Below are the code and all the weights of a small trained network. Each question names an input and a target symbol and asks about switching units off, where a switched-off unit gives its printed mean instead of its output.

import numpy as np


def w(rows, s, z=0):
    codes = np.array(rows[::2]) - 128.0
    scale = np.full(codes.shape[1], s)
    scale[-1] = z or s
    return codes * scale


def f(y):
    return np.maximum(y, 0)


def softmax(a):
    e = np.exp(a - a.max(-1, keepdims=True))
    return e / e.sum(-1, keepdims=True)


def log_softmax(a):
    a = a - a.max(-1, keepdims=True)
    return a - np.log(np.exp(a).sum(-1, keepdims=True))


def net(x, mask):
    ids = ['αδεηπφψ'.index(c) for c in x.split()]
    T = len(ids)
    res = E[ids] + P[:T]
    u = 0
    for l in range(3):
        r = res
        for j in range(2):
            rows = slice(2 * j, 2 * j + 2)
            q, k, v = (r @ M[l][rows].T for M in (Q, K, V))
            z = softmax(np.where(np.tri(T) > 0, q @ k.T / 2**0.5, -1e9)) @ v
            o = O[l][rows]
            res = res + np.where(mask[u + j], z, o[:, -1]) @ o[:, :-1]
        u += 2
        y = f(res @ A[l][:, :-1].T + A[l][:, -1])
        res = res + np.where(mask[u : u + 4], y, B[l][:, -1]) @ B[l][:, :-1]
        u += 4
    return log_softmax(res[-1] @ U[:, :-1].T + U[:, -1])


Q, K, V, O, A, B = {}, {}, {}, {}, {}, {}
E = w([
[144,98,253,175],'α',
[45,134,192,52],'δ',
[37,43,116,192],'ε',
[171,170,80,133],'η',
[136,204,100,146],'π',
[153,219,73,33],'φ',
[129,135,147,130],'ψ',
],0.011)
P = w([
[253,229,172,153],'0',
[135,109,104,136],'1',
[114,146,134,185],'2',
[95,149,143,198],'3',
[92,54,103,91],'4',
[92,133,158,198],'5',
],0.004)
Q[0] = w([
[19,140,253,133],'0.h0',
[101,9,156,139],'0.h0',
[49,44,148,159],'0.h1',
[129,8,155,197],'0.h1',
],0.006)
K[0] = w([
[52,97,174,190],'0.h0',
[121,49,209,163],'0.h0',
[53,2,114,48],'0.h1',
[148,65,81,49],'0.h1',
],0.0066)
V[0] = w([
[27,11,106,106],'0.h0',
[140,197,177,177],'0.h0',
[73,161,226,19],'0.h1',
[2,106,113,152],'0.h1',
],0.0055)
O[0] = w([
[27,103,135,226,1],'0.h0',
[142,59,110,43,181],'0.h0',
[57,2,159,55,175],'0.h1',
[68,142,129,186,76],'0.h1',
],0.0076,0.0021)
A[0] = w([
[157,101,235,152,223],'0.n0',
[2,133,120,50,227],'0.n1',
[87,149,70,219,46],'0.n2',
[73,38,190,243,253],'0.n3',
],0.0057,0.0022)
B[0] = w([
[152,52,152,163,183],'0.n0',
[99,163,166,223,206],'0.n1',
[255,159,121,122,165],'0.n2',
[102,151,145,186,255],'0.n3',
],0.0079,0.0051)
Q[1] = w([
[20,1,188,175],'1.h0',
[112,182,53,53],'1.h0',
[201,206,102,48],'1.h1',
[103,88,208,89],'1.h1',
],0.0082)
K[1] = w([
[9,135,117,136],'1.h0',
[192,100,156,89],'1.h0',
[180,91,126,122],'1.h1',
[91,99,138,228],'1.h1',
],0.011)
V[1] = w([
[255,112,86,89],'1.h0',
[152,203,34,215],'1.h0',
[213,39,110,6],'1.h1',
[115,71,188,224],'1.h1',
],0.0063)
O[1] = w([
[166,56,211,86,250],'1.h0',
[226,29,2,98,156],'1.h0',
[80,88,212,54,242],'1.h1',
[164,181,172,239,19],'1.h1',
],0.0073,0.0021)
A[1] = w([
[63,125,213,161,44],'1.n0',
[179,144,3,35,137],'1.n1',
[196,202,64,253,255],'1.n2',
[63,189,72,168,77],'1.n3',
],0.0061,0.002)
B[1] = w([
[180,149,191,225,153],'1.n0',
[193,130,48,253,178],'1.n1',
[12,106,121,69,250],'1.n2',
[153,88,172,203,178],'1.n3',
],0.0062,0.014)
Q[2] = w([
[94,151,1,151],'2.h0',
[85,90,200,102],'2.h0',
[221,91,149,67],'2.h1',
[51,130,147,50],'2.h1',
],0.0068)
K[2] = w([
[54,122,107,235],'2.h0',
[134,106,109,64],'2.h0',
[246,142,86,76],'2.h1',
[78,12,114,1],'2.h1',
],0.0059)
V[2] = w([
[172,40,251,39],'2.h0',
[10,176,86,134],'2.h0',
[206,3,123,130],'2.h1',
[222,39,133,225],'2.h1',
],0.0045)
O[2] = w([
[73,112,178,123,251],'2.h0',
[81,143,113,181,170],'2.h0',
[172,53,113,124,158],'2.h1',
[254,69,78,162,156],'2.h1',
],0.0068,0.0023)
A[2] = w([
[133,3,30,105,34],'2.n0',
[181,212,76,136,62],'2.n1',
[68,208,74,149,4],'2.n2',
[82,31,223,169,229],'2.n3',
],0.0061,0.0034)
B[2] = w([
[108,172,222,210,182],'2.n0',
[31,64,159,135,154],'2.n1',
[188,43,218,2,207],'2.n2',
[96,55,10,121,249],'2.n3',
],0.0065,0.011)
U = w([
[117,154,206,146,176],'α',
[146,155,98,110,160],'δ',
[145,93,2,138,225],'ε',
[197,51,178,175,4],'η',
[190,110,126,133,116],'π',
[111,41,103,77,33],'φ',
[150,133,113,110,149],'ψ',
],0.0066,0.0038)

Each question gives the input, a string of symbols that net reads in full, and the target symbol t.
The units are the heads (2 rows each of Q, K, V and O) and the neurons (one row each of A and B). Each row of codes is followed by its name. A weight is (code - 128) times the scale printed after its matrix; where a second scale follows, it is the last column's (O, A, B and U).
mask holds one flag per unit, layer by layer, with each layer's heads first. A switched-off unit (its flag False) gives its mean, the last column of its rows in O or B, instead of its output. The means were averaged over made-up inputs and are rounded, as every weight is.
A unit's drop is (log p(t) with every unit on - log p(t) with that unit switched off) / (log p(t) with every unit on - log p(t) with every unit switched off).
The circuit of an input: a set's keep is (log p(t) with only the set's units on - log p(t) with every unit switched off) / (log p(t) with every unit on - log p(t) with every unit switched off). Starting from the 12 units with the biggest drops (on a tie, the unit counted first), units are removed one at a time, each time the one whose removal leaves the highest keep (on an exact tie, the one counted first), for as long as the keep stays at least 0.8.
circuit, biggest first: the units of the circuit, biggest drop first
most important unit: the unit with the biggest drop
k most important neurons: the k neurons with the biggest drops, biggest first
k most important neurons of layer l: the k neurons of layer l with the biggest drops, biggest first
which heads matter: for each layer, one digit per head in row order, 1 if its drop is at least 0.15 and else 0, layers parted by /
drop when u is switched off: that unit's drop, to one decimal
input φ φ ψ, target φ: most important unit : 1.h1
input δ ψ ψ, target α: circuit, biggest first : [1.h0; 0.h1; 2.h1]
input α η π, target α: which heads matter : 11 / 10 / 00
input φ π π ψ, target φ: 2 most important neurons : [0.n3; 0.n1]
input α η α ψ ε φ, target α: 2 most important neurons : [0.n0; 1.n1]
input η φ φ π, target η: which heads matter : 01 / 10 / 01
input φ ε η δ η, target φ: 3 most important neurons : [0.n3; 0.n1; 2.n3]
input ε φ α δ, target α: 3 most important neurons : [0.n2; 0.n1; 1.n2]
input α φ ε ψ, target ε: 2 most important neurons : [2.n0; 0.n3]
input η α ε φ ψ φ, target η: 4 most important neurons : [1.n2; 1.n1; 2.n0; 2.n3]
input α ε φ η, target α: 2 most important neurons of layer 1 : [1.n1; 1.n3]
input α φ φ ψ ε ε, target ε: 2 most important neurons of layer 1 : [1.n3; 1.n2]
input φ α δ φ φ η, target φ: 2 most important neurons of layer 2 : [2.n3; 2.n0]
input ε ε φ φ ε φ, target ε: most important neuron : [1.n1]
input φ φ φ, target φ: 2 most important neurons of layer 0 : [0.n3; 0.n1]
input α ε π, target α: drop when 2.n3 is switched off : -0.1
input φ φ φ ψ φ π, target φ: drop when 0.h0 is switched off : 0.7
input η ε ε α ε φ, target η: drop when 0.h1 is switched off : 0.4
input α ε δ ψ φ, target α: drop when 1.h0 is switched off : 0.7
input α ε ψ φ ε η, target α: most important neuron : [0.n0]
